Below are the code and all the weights of a small trained network. Each question names an input and a class and asks about switching units off, where a switched-off unit gives its printed mean instead of its output.

import numpy as np


def w(rows, s, z=0):
    codes = np.array(rows[::2]) - 128.0
    scale = np.full(codes.shape[1], s)
    scale[-1] = z or s
    return codes * scale


def f(y):
    return np.maximum(y, 0)


def log_softmax(a):
    a = a - a.max(-1, keepdims=True)
    return a - np.log(np.exp(a).sum(-1, keepdims=True))


def net(x, mask):
    res = np.array(x, float).reshape(1, 8) / 4 @ E
    y = f(res @ A[0][:, :-1].T + A[0][:, -1])
    res = res + np.where(mask, y, B[0][:, -1]) @ B[0][:, :-1]
    return log_softmax(res[-1] @ U[:, :-1].T + U[:, -1])


A, B = {}, {}
E = w([
[121,181,45,150,190,255,178,114,204,187,98,167],'x0',
[166,201,99,74,38,125,109,174,168,113,25,138],'x1',
[36,170,192,152,154,171,184,118,188,119,194,196],'x2',
[120,163,98,133,59,135,169,174,130,92,99,132],'x3',
[106,106,117,158,52,99,46,64,69,229,175,80],'x4',
[134,156,186,47,195,167,156,50,169,219,215,187],'x5',
[192,130,54,34,174,169,236,143,207,63,164,117],'x6',
[152,57,80,47,161,52,178,167,192,72,160,122],'x7',
],0.0082)
A[0] = w([
[128,119,134,199,87,108,116,71,128,127,117,149,109],'N0',
[145,183,103,186,81,146,130,145,150,70,69,183,229],'N1',
[122,99,159,68,188,130,139,73,153,138,162,97,103],'N2',
[131,134,132,209,85,100,81,114,96,188,167,88,188],'N3',
[118,111,121,66,127,121,174,180,135,75,104,148,183],'N4',
[142,164,133,144,167,151,160,58,161,141,174,155,179],'N5',
[146,133,178,133,148,125,89,63,87,185,179,86,206],'N6',
[146,129,128,125,142,119,160,172,201,69,52,153,150],'N7',
[140,152,127,116,172,173,190,112,170,117,135,210,253],'N8',
[123,94,133,95,199,147,135,100,182,146,155,167,177],'N9',
[117,94,93,143,98,103,169,195,193,99,130,155,159],'N10',
[129,168,134,177,109,141,72,114,40,181,170,139,233],'N11',
[151,90,94,123,123,6,124,152,62,116,100,65,214],'N12',
[163,109,103,108,127,92,101,179,133,59,87,136,197],'N13',
[161,124,107,95,170,145,152,144,133,158,220,174,153],'N14',
[163,150,93,141,128,130,172,202,208,120,98,143,128],'N15',
],0.011,0.0042)
B[0] = w([
[63,125,195,108,100,125,122,171,75,173,111,125,177],'N0',
[103,157,100,144,97,218,123,223,65,96,43,43,220],'N1',
[117,86,118,113,135,145,167,71,207,155,168,165,189],'N2',
[53,114,122,161,81,170,2,181,145,209,109,164,230],'N3',
[191,202,53,97,116,110,151,105,116,68,150,113,201],'N4',
[59,183,188,94,159,158,148,106,135,226,217,146,199],'N5',
[74,54,149,138,171,144,115,132,119,210,120,219,217],'N6',
[169,159,66,31,125,150,120,156,111,44,97,44,211],'N7',
[111,185,87,133,158,164,211,129,200,143,186,106,228],'N8',
[88,107,112,132,188,111,163,111,146,167,212,175,204],'N9',
[187,161,68,176,156,112,169,125,112,110,56,120,192],'N10',
[30,39,214,117,65,93,105,179,125,189,141,186,234],'N11',
[170,5,75,178,133,49,90,63,95,60,156,191,248],'N12',
[184,81,119,93,127,58,99,170,143,48,76,109,213],'N13',
[172,98,148,129,211,128,194,67,145,176,193,159,197],'N14',
[148,165,90,72,107,123,163,154,191,93,79,149,204],'N15',
],0.0081,0.017)
U = w([
[99,130,145,111,212,157,177,99,198,185,235,185,89],'0',
[180,68,100,111,108,61,93,161,117,66,120,143,147],'1',
[116,215,109,94,103,202,171,200,141,85,94,95,5],'2',
[43,88,191,170,47,126,2,186,57,179,94,166,210],'3',
],0.011,0.0032)

Each question gives the input, the list of numbers given to net, and the class t.
The units are the neurons (one row each of A and B). Each row of codes is followed by its name. A weight is (code - 128) times the scale printed after its matrix; where a second scale follows, it is the last column's (A, B and U).
mask holds one flag per neuron, in row order. A switched-off neuron (its flag False) gives its mean, the last column of its row in B, instead of its output. The means were averaged over made-up inputs and are rounded, as every weight is.
A unit's drop is (log p(t) with every unit on - log p(t) with that unit switched off) / (log p(t) with every unit on - log p(t) with every unit switched off).
The circuit of an input: a set's keep is (log p(t) with only the set's units on - log p(t) with every unit switched off) / (log p(t) with every unit on - log p(t) with every unit switched off). Starting from the 12 units with the biggest drops (on a tie, the unit counted first), units are removed one at a time, each time the one whose removal leaves the highest keep (on an exact tie, the one counted first), for as long as the keep stays at least 0.8.
units of the circuit, in order: the units of the circuit, biggest drop first
k most important neurons: the k neurons with the biggest drops, biggest first
drop of u: that unit's drop, to one decimal
input [-8,5,-2,5,6,-7,2,-1], class 1: units of the circuit, in order : [N12]
input [-7,1,2,-3,-4,4,-6,5], class 1: 3 most important neurons : [N5, N8, N14]
input [-5,2,5,-6,1,-1,-1,4], class 1: 2 most important neurons : [N5, N8]
input [-3,-4,0,7,0,7,-2,-4], class 3: 2 most important neurons : [N11, N8]
input [-4,4,6,7,7,-7,6,-3], class 1: 2 most important neurons : [N8, N5]
input [6,-6,0,-4,1,5,-8,-3], class 3: 2 most important neurons : [N11, N3]
input [4,-5,7,4,2,-8,-3,4], class 2: 2 most important neurons : [N11, N12]
input [-1,-3,3,6,1,-8,1,0], class 1: 2 most important neurons : [N12, N8]
input [6,1,-4,-7,6,8,-2,-8], class 3: 2 most important neurons : [N11, N3]
input [-1,8,8,-2,4,1,4,-3], class 2: drop of N6 : 0.3
input [4,7,1,3,-2,7,-2,2], class 2: drop of N7 : 0.4
input [1,-4,-1,7,4,7,-2,-7], class 3: drop of N13 : 0.0
